Here is a tiny trained network, its code and every weight. The questions are about switching its units off for an input and a class, where a switched-off unit gives its printed mean instead of its output.

import numpy as np


def w(rows, s, z=0):
    codes = np.array(rows[::2]) - 128.0
    scale = np.full(codes.shape[1], s)
    scale[-1] = z or s
    return codes * scale


def f(y):
    return y / 2 * (1 + np.tanh(0.7978845608 * (y + 0.044715 * y**3)))


def log_softmax(a):
    a = a - a.max(-1, keepdims=True)
    return a - np.log(np.exp(a).sum(-1, keepdims=True))


def net(x, mask):
    res = np.array(x, float).reshape(1, 5) / 4 @ E
    y = f(res @ A[0][:, :-1].T + A[0][:, -1])
    res = res + np.where(mask, y, B[0][:, -1]) @ B[0][:, :-1]
    return log_softmax(res[-1] @ U[:, :-1].T + U[:, -1])


A, B = {}, {}
E = w([
[181,121,26,96,129,136,164,78,65,87],'x0',
[167,90,127,81,41,160,184,142,182,220],'x1',
[85,93,120,199,94,171,133,87,28,196],'x2',
[175,87,114,219,178,248,116,90,181,111],'x3',
[144,155,70,124,167,91,74,80,145,244],'x4',
],0.013)
A[0] = w([
[153,109,9,73,150,121,152,110,94,118,62],'neuron 1',
[71,103,139,210,105,113,142,79,69,148,21],'neuron 2',
[93,155,113,97,95,76,140,167,116,121,25],'neuron 3',
[46,126,201,165,106,126,87,151,172,152,93],'neuron 4',
[117,129,106,112,166,151,93,86,153,161,49],'neuron 5',
[86,140,103,60,90,121,134,142,93,112,79],'neuron 6',
[176,111,115,91,121,147,193,173,144,180,82],'neuron 7',
[144,163,130,121,143,100,109,133,173,87,44],'neuron 8',
[97,174,160,150,200,104,102,106,70,73,72],'neuron 9',
[67,100,139,153,70,176,109,67,72,157,13],'neuron 10',
[201,163,127,118,160,163,100,156,177,101,69],'neuron 11',
[168,173,125,96,124,101,138,122,180,104,49],'neuron 12',
[88,145,148,150,147,124,55,168,168,187,58],'neuron 13',
[84,161,108,114,95,71,131,148,106,129,9],'neuron 14',
[151,73,150,105,106,150,203,165,134,140,98],'neuron 15',
[184,131,170,150,93,124,89,168,125,155,4],'neuron 16',
[117,161,140,81,121,106,112,146,80,150,52],'neuron 17',
[108,109,221,148,104,137,128,162,135,106,19],'neuron 18',
[179,101,82,118,86,112,145,84,93,82,53],'neuron 19',
[99,183,84,152,192,132,71,158,98,128,92],'neuron 20',
[156,129,64,82,147,144,125,136,97,106,100],'neuron 21',
[160,104,75,187,142,176,147,104,158,100,66],'neuron 22',
[131,111,159,134,89,165,188,152,104,47,32],'neuron 23',
[138,80,117,106,77,138,190,121,170,189,52],'neuron 24',
[145,118,68,129,111,147,145,122,74,112,23],'neuron 25',
[113,154,140,165,201,112,87,145,68,56,88],'neuron 26',
[197,99,166,188,136,205,70,126,176,105,22],'neuron 27',
[153,179,105,121,154,91,108,59,161,216,17],'neuron 28',
[164,108,133,170,159,126,116,125,131,134,20],'neuron 29',
],0.013,0.002)
B[0] = w([
[88,122,102,87,202,164,82,82,151,64,241],'neuron 1',
[215,217,163,93,86,175,173,189,68,47,234],'neuron 2',
[141,89,146,193,181,86,232,88,92,135,201],'neuron 3',
[99,110,78,27,247,210,91,48,81,106,226],'neuron 4',
[74,115,112,212,96,48,156,186,157,58,186],'neuron 5',
[104,122,162,184,184,110,157,97,86,189,199],'neuron 6',
[179,94,157,103,59,177,84,102,212,164,216],'neuron 7',
[229,188,145,103,107,201,168,206,97,65,183],'neuron 8',
[148,48,180,113,45,135,73,112,126,162,240],'neuron 9',
[190,213,151,145,134,148,151,203,82,55,238],'neuron 10',
[167,201,156,95,113,110,190,127,34,119,200],'neuron 11',
[193,198,153,108,149,169,156,200,71,86,195],'neuron 12',
[38,140,82,34,221,176,96,99,142,66,208],'neuron 13',
[134,92,152,212,165,96,206,94,126,185,196],'neuron 14',
[129,89,125,116,22,118,79,122,161,152,204],'neuron 15',
[130,106,140,91,150,155,105,94,140,128,157],'neuron 16',
[137,132,161,216,140,70,185,99,93,162,188],'neuron 17',
[94,141,43,100,170,110,115,117,165,103,202],'neuron 18',
[80,76,85,21,186,178,153,66,129,108,204],'neuron 19',
[179,75,122,128,94,147,98,169,191,159,209],'neuron 20',
[88,104,111,80,190,191,127,168,157,76,194],'neuron 21',
[95,103,170,227,182,86,183,56,68,177,228],'neuron 22',
[41,212,10,226,84,40,71,228,187,131,225],'neuron 23',
[163,67,185,85,78,154,63,159,174,188,237],'neuron 24',
[116,151,100,79,168,155,108,74,110,99,194],'neuron 25',
[172,38,145,127,72,133,2,169,175,158,250],'neuron 26',
[104,113,168,193,174,88,191,84,93,197,246],'neuron 27',
[68,186,80,163,44,47,87,211,169,144,244],'neuron 28',
[125,138,162,155,135,78,139,128,119,158,165],'neuron 29',
],0.0079,0.016)
U = w([
[162,19,187,123,50,158,50,137,151,137,149],'0',
[33,112,72,77,200,184,110,92,120,63,159],'1',
[94,100,194,208,165,81,208,96,90,150,3],'2',
[223,254,166,116,101,178,168,186,75,57,186],'3',
[20,175,3,185,75,51,83,188,159,89,171],'4',
],0.011,0.0005)

Each question gives the input, the list of numbers given to net, and the class t.
The units are the neurons (one row each of A and B). Each row of codes is followed by its name. A weight is (code - 128) times the scale printed after its matrix; where a second scale follows, it is the last column's (A, B and U).
mask holds one flag per neuron, in row order. A switched-off neuron (its flag False) gives its mean, the last column of its row in B, instead of its output. The means were averaged over made-up inputs and are rounded, as every weight is.
A unit's drop is (log p(t) with every unit on - log p(t) with that unit switched off) / (log p(t) with every unit on - log p(t) with every unit switched off).
The circuit of an input: a set's keep is (log p(t) with only the set's units on - log p(t) with every unit switched off) / (log p(t) with every unit on - log p(t) with every unit switched off). Starting from the 12 units with the biggest drops (on a tie, the unit counted first), units are removed one at a time, each time the one whose removal leaves the highest keep (on an exact tie, the one counted first), for as long as the keep stays at least 0.8.
circuit, biggest first: the units of the circuit, biggest drop first
most important unit: the unit with the biggest drop
top k neurons: the k neurons with the biggest drops, biggest first
drop when u is switched off: that unit's drop, to one decimal
input [-8,-5,3,-2,4], class 1: most important unit => neuron 13
input [-3,-5,2,-6,3], class 2: top 2 neurons => (neuron 14; neuron 17)
input [-7,-4,-2,2,6], class 1: top 2 neurons => (neuron 4; neuron 13)
input [6,-8,-1,-1,-4], class 0: top 2 neurons => (neuron 26; neuron 9)
input [7,6,5,-6,3], class 1: top 2 neurons => (neuron 1; neuron 19)
input [-3,6,7,6,-4], class 3: top 2 neurons => (neuron 10; neuron 2)
input [-8,-6,2,-1,1], class 1: top 2 neurons => (neuron 4; neuron 13)
input [-3,-5,-5,5,0], class 0: top 2 neurons => (neuron 26; neuron 2)
input [7,0,0,-5,-8], class 4: top 2 neurons => (neuron 23; neuron 4)
input [-6,-6,-2,-6,1], class 0: top 2 neurons => (neuron 9; neuron 26)
input [6,4,7,6,-7], class 3: top 3 neurons => (neuron 10; neuron 2; neuron 28)
input [1,-6,2,6,7], class 4: top 3 neurons => (neuron 28; neuron 5; neuron 24)
input [6,-8,-5,1,8], class 0: top 2 neurons => (neuron 9; neuron 26)
input [5,4,4,4,4], class 1: circuit, biggest first => (neuron 1)
input [-4,4,-1,5,4], class 2: drop when neuron 23 is switched off => 0.4
input [5,-5,4,4,5], class 0: drop when neuron 20 is switched off => 1.0
input [7,-3,7,-5,6], class 1: drop when neuron 11 is switched off => 0.7
